[[126 129 133 126 120 130 139 128 121 138 121 128 132 144]
 [126 142 133 127 114 114 136 133 141 135 109 131 126 107]
 [125 125 132 126 109 119 144 128 148 139 112 130 131 114]
 [126 141 131 128 118 111 133 132 141 132 113 130 125 102]]
|
[[125 125 132 126 109 119 144 128 148 139 112 130 131 114]
 [126 129 133 126 120 130 139 128 121 138 121 128 132 144]
 [126 141 131 128 118 111 133 132 141 132 113 130 125 102]
 [126 142 133 127 114 114 136 133 141 135 109 131 126 107]]

[[128 107]
 [137 105]
 [140 111]
 [135 146]
 [135 115]
 [132 117]]
|
[[137 105]
 [128 107]
 [140 111]
 [135 115]
 [132 117]
 [135 146]]

[[113 103]
 [103 112]
 [109 143]
 [150 153]
 [109 114]
 [157 141]
 [142 136]
 [140 100]
 [154 125]]
|
[[140 100]
 [113 103]
 [103 112]
 [109 114]
 [154 125]
 [142 136]
 [157 141]
 [109 143]
 [150 153]]

[[147 137 135 145 142 128 145 123 129]
 [150 136 134 147 144 124 148 116 126]]
|
[[150 136 134 147 144 124 148 116 126]
 [147 137 135 145 142 128 145 123 129]]

[[140 143 137 114]
 [136 153 153 110]
 [124 109 105 144]
 [135 125 131 150]
 [126 140 128 106]
 [123 147 122 106]]
|
[[124 109 105 144]
 [135 125 131 150]
 [126 140 128 106]
 [140 143 137 114]
 [123 147 122 106]
 [136 153 153 110]]

[[131 139 126 133 118 142 101 130 136 124 126 119 124 123]
 [127 115 130 122 115 138 114 138 132 130 129 144 125 128]
 [128 126 125 137 110 140 125 136 130 133 130 136 132 134]]
|
[[127 115 130 122 115 138 114 138 132 130 129 144 125 128]
 [128 126 125 137 110 140 125 136 130 133 130 136 132 134]
 [131 139 126 133 118 142 101 130 136 124 126 119 124 123]]
---
[[149 113 150 129 122]
 [150 113 149 121 138]
 [118 144 112 134 120]
 [149 117 147 133 115]
 [116 136 121 137 107]]
|
[122 121 112 117 116]

[[119 108]
 [153 137]
 [112 142]
 [101 115]]
|
[108 153]

[[140 106]
 [124 139]
 [127 139]
 [132 129]]
|
[106 124]

[[143 118 148 116 144]
 [147 130 127 134 149]
 [121 117 145 141 113]]
|
[144 134 145]

[[142 106]
 [101 153]
 [136 147]]
|
[106 101]

[[150 120 140]
 [138 129 122]]
|
[140 129]
---
[[105 106]
 [144 111]
 [153 106]
 [123 144]]
|
[105 111]

[[151 124 128]
 [116 131 129]]
|
[151 131]

[[139 141 118 122 134]
 [115 146 113 143 145]
 [126 152 108 137 147]]
|
[139 146 108]

[[128 119 100 150]
 [117 140 130 123]
 [138 118 128 132]
 [131 128 136 122]
 [127 135 150 109]]
|
[128 140 128 122]

[[143 120 140 113]
 [144 106 114 153]
 [138 111 132 121]
 [121 138 151 115]]
|
[143 106 132 115]

[[114 126 125 134 126]
 [136 126 131 142 133]
 [143 127 129 147 129]
 [126 133 125 150 129]]
|
[114 126 129 150]

[[131 110 123]
 [110 121 127]
 [137 137 132]
 [133 103 130]
 [129 104 143]]
|
[131 121 132]
---
[[114 120 100 137 127 135 130 122 114 118 126]
 [135 110 113 139 118 130 142 122 125 123 139]]
|
[[114 120 100 137 127 135 130 122 114 118 126]]

[[139 132 125 138 136 130 131 131 129 132 133 126 121]
 [115 127 126 134 125 138 136 129 129 134 126 134 129]
 [137 151 127 127 126 121 123 140 127 132 137 113 142]
 [135 120 140 135 133 130 121 127 133 135 148 144 147]]
|
[[139 132 125 138 136 130 131 131 129 132 133 126 121]
 [137 151 127 127 126 121 123 140 127 132 137 113 142]]

[[ 98 133 131 109 134 129 144 127 135 141 110]
 [138 126 122 151 130 113 121 121  98 124 139]
 [132 124 127 132 116 133 135 123 127 116 138]
 [133 118 134 117 127 133 123 133 129 126 126]
 [122 139 114 118 148 129 102 155 135 134 143]
 [114 130 111 110 134 130 130 134 124 140 133]
 [140 137 135 135 133 124 115 139 129 137 125]]
|
[[ 98 133 131 109 134 129 144 127 135 141 110]
 [132 124 127 132 116 133 135 123 127 116 138]
 [122 139 114 118 148 129 102 155 135 134 143]
 [140 137 135 135 133 124 115 139 129 137 125]]

[[148 122 134 155 126 114]
 [118 131 135 124 141 130]]
|
[[148 122 134 155 126 114]]

[[128 145 108 128 103 108 128 149 148 108 152 147 108 128 108 128]
 [133 132 123 134 121 122 133 133 133 123 133 132 122 134 123 136]
 [111 130 124 107 123 124 112 131 130 124 131 130 124 110 124 102]]
|
[[128 145 108 128 103 108 128 149 148 108 152 147 108 128 108 128]
 [111 130 124 107 123 124 112 131 130 124 131 130 124 110 124 102]]

[[136 138 124 117 110 127 118 108]
 [104 113 131 121 132 119 149 125]
 [117 112 144 120 102 127 136 136]
 [128 133 139 126 121 130 131 122]
 [116 125 110 118 153 150 131 127]
 [120 138 139 115 126 115 136 137]
 [140 126 117 120 125 115 143 125]
 [128 133 120 124 123 123 108 129]
 [122 139 124 150 127 131 145 134]
 [134 138 133 147 134 141 123 135]
 [128 129 121 134 123 120 120 139]]
|
[[136 138 124 117 110 127 118 108]
 [117 112 144 120 102 127 136 136]
 [116 125 110 118 153 150 131 127]
 [140 126 117 120 125 115 143 125]
 [122 139 124 150 127 131 145 134]
 [128 129 121 134 123 120 120 139]]

[[119 135]
 [112 125]
 [126 111]
 [127 135]
 [133 134]
 [149 133]
 [124 132]
 [151  99]]
|
[[119 135]
 [126 111]
 [133 134]
 [124 132]]

[[108 151 107 139 130]
 [116 122 109 135 141]]
|
[[108 151 107 139 130]]
---
[[152 138 119]
 [123 138 138]
 [126 137 141]
 [114 150 117]
 [130 129 144]
 [105 102 116]
 [150 132 104]
 [151 123 129]
 [118 110 134]]
|
[[152 123 126 114 130 105 150 151 118]
 [138 138 137 150 129 102 132 123 110]
 [119 138 141 117 144 116 104 129 134]]

[[119 134 125 125 129 120]
 [127 123 129 126 127 128]
 [149 124 128 125 126 138]
 [116 126 128 130 133 123]
 [129 132 128 130 131 127]
 [128 126 133 123 128 129]
 [134 125 132 127 129 131]
 [125 130 130 122 123 125]
 [119 128 122 134 131 124]
 [126 132 123 156 125 126]
 [130 128 130 129 126 129]]
|
[[119 127 149 116 129 128 134 125 119 126 130]
 [134 123 124 126 132 126 125 130 128 132 128]
 [125 129 128 128 128 133 132 130 122 123 130]
 [125 126 125 130 130 123 127 122 134 156 129]
 [129 127 126 133 131 128 129 123 131 125 126]
 [120 128 138 123 127 129 131 125 124 126 129]]

[[127 141 138 124 131 140]
 [122 131 140 110 113 122]
 [121 122 110 138 126 132]
 [120 131 134 112 108 119]
 [112 146 128 129 119 150]
 [136 153 144 128 134 131]
 [134 150 143 128 134 129]]
|
[[127 122 121 120 112 136 134]
 [141 131 122 131 146 153 150]
 [138 140 110 134 128 144 143]
 [124 110 138 112 129 128 128]
 [131 113 126 108 119 134 134]
 [140 122 132 119 150 131 129]]

[[112 102 113 137 153 151 129 107 104 117 139 150 145]
 [124 102 103 121 145 154 145 123 112 110 126 136 139]
 [128 120 112 115 132 145 150 136 113 100 112 137 155]
 [106 101 118 140 153 143 126 110 111 125 133 138 132]]
|
[[112 124 128 106]
 [102 102 120 101]
 [113 103 112 118]
 [137 121 115 140]
 [153 145 132 153]
 [151 154 145 143]
 [129 145 150 126]
 [107 123 136 110]
 [104 112 113 111]
 [117 110 100 125]
 [139 126 112 133]
 [150 136 137 138]
 [145 139 155 132]]

[[108 130 128 133 139 145 109 122 117 128]
 [115 145 136 123 140 137 105 129 116 119]]
|
[[108 115]
 [130 145]
 [128 136]
 [133 123]
 [139 140]
 [145 137]
 [109 105]
 [122 129]
 [117 116]
 [128 119]]

[[121 121 142 118 136 141 117 119 141 128 119 142]
 [117 100 151 128 133 137 127 127 145 128 129 151]]
|
[[121 117]
 [121 100]
 [142 151]
 [118 128]
 [136 133]
 [141 137]
 [117 127]
 [119 127]
 [141 145]
 [128 128]
 [119 129]
 [142 151]]

[[105 121 107 123 103 114 135 139 114 114 112 132 135]
 [123 140 116 135 120 125 149 147 123 132 121 140 122]]
|
[[105 123]
 [121 140]
 [107 116]
 [123 135]
 [103 120]
 [114 125]
 [135 149]
 [139 147]
 [114 123]
 [114 132]
 [112 121]
 [132 140]
 [135 122]]

[[145 140 127 125 116 127 127 134 134 113 141 124 117 129 133 145]
 [142 139 126 124 116 126 126 132 132 113 139 124 117 128 132 142]
 [115 127 136 140 126 130 136 111 111 135 149 122 137 122 133 123]
 [127 121 131 132 124 139 136 132 136 140 118 122 133 131 122 125]
 [113 127 137 141 125 130 137 108 109 137 151 121 138 121 133 122]
 [136 136 126 126 113 130 124 122 123 120 144 129 126 120 134 133]]
|
[[145 142 115 127 113 136]
 [140 139 127 121 127 136]
 [127 126 136 131 137 126]
 [125 124 140 132 141 126]
 [116 116 126 124 125 113]
 [127 126 130 139 130 130]
 [127 126 136 136 137 124]
 [134 132 111 132 108 122]
 [134 132 111 136 109 123]
 [113 113 135 140 137 120]
 [141 139 149 118 151 144]
 [124 124 122 122 121 129]
 [117 117 137 133 138 126]
 [129 128 122 131 121 120]
 [133 132 133 122 133 134]
 [145 142 123 125 122 133]]
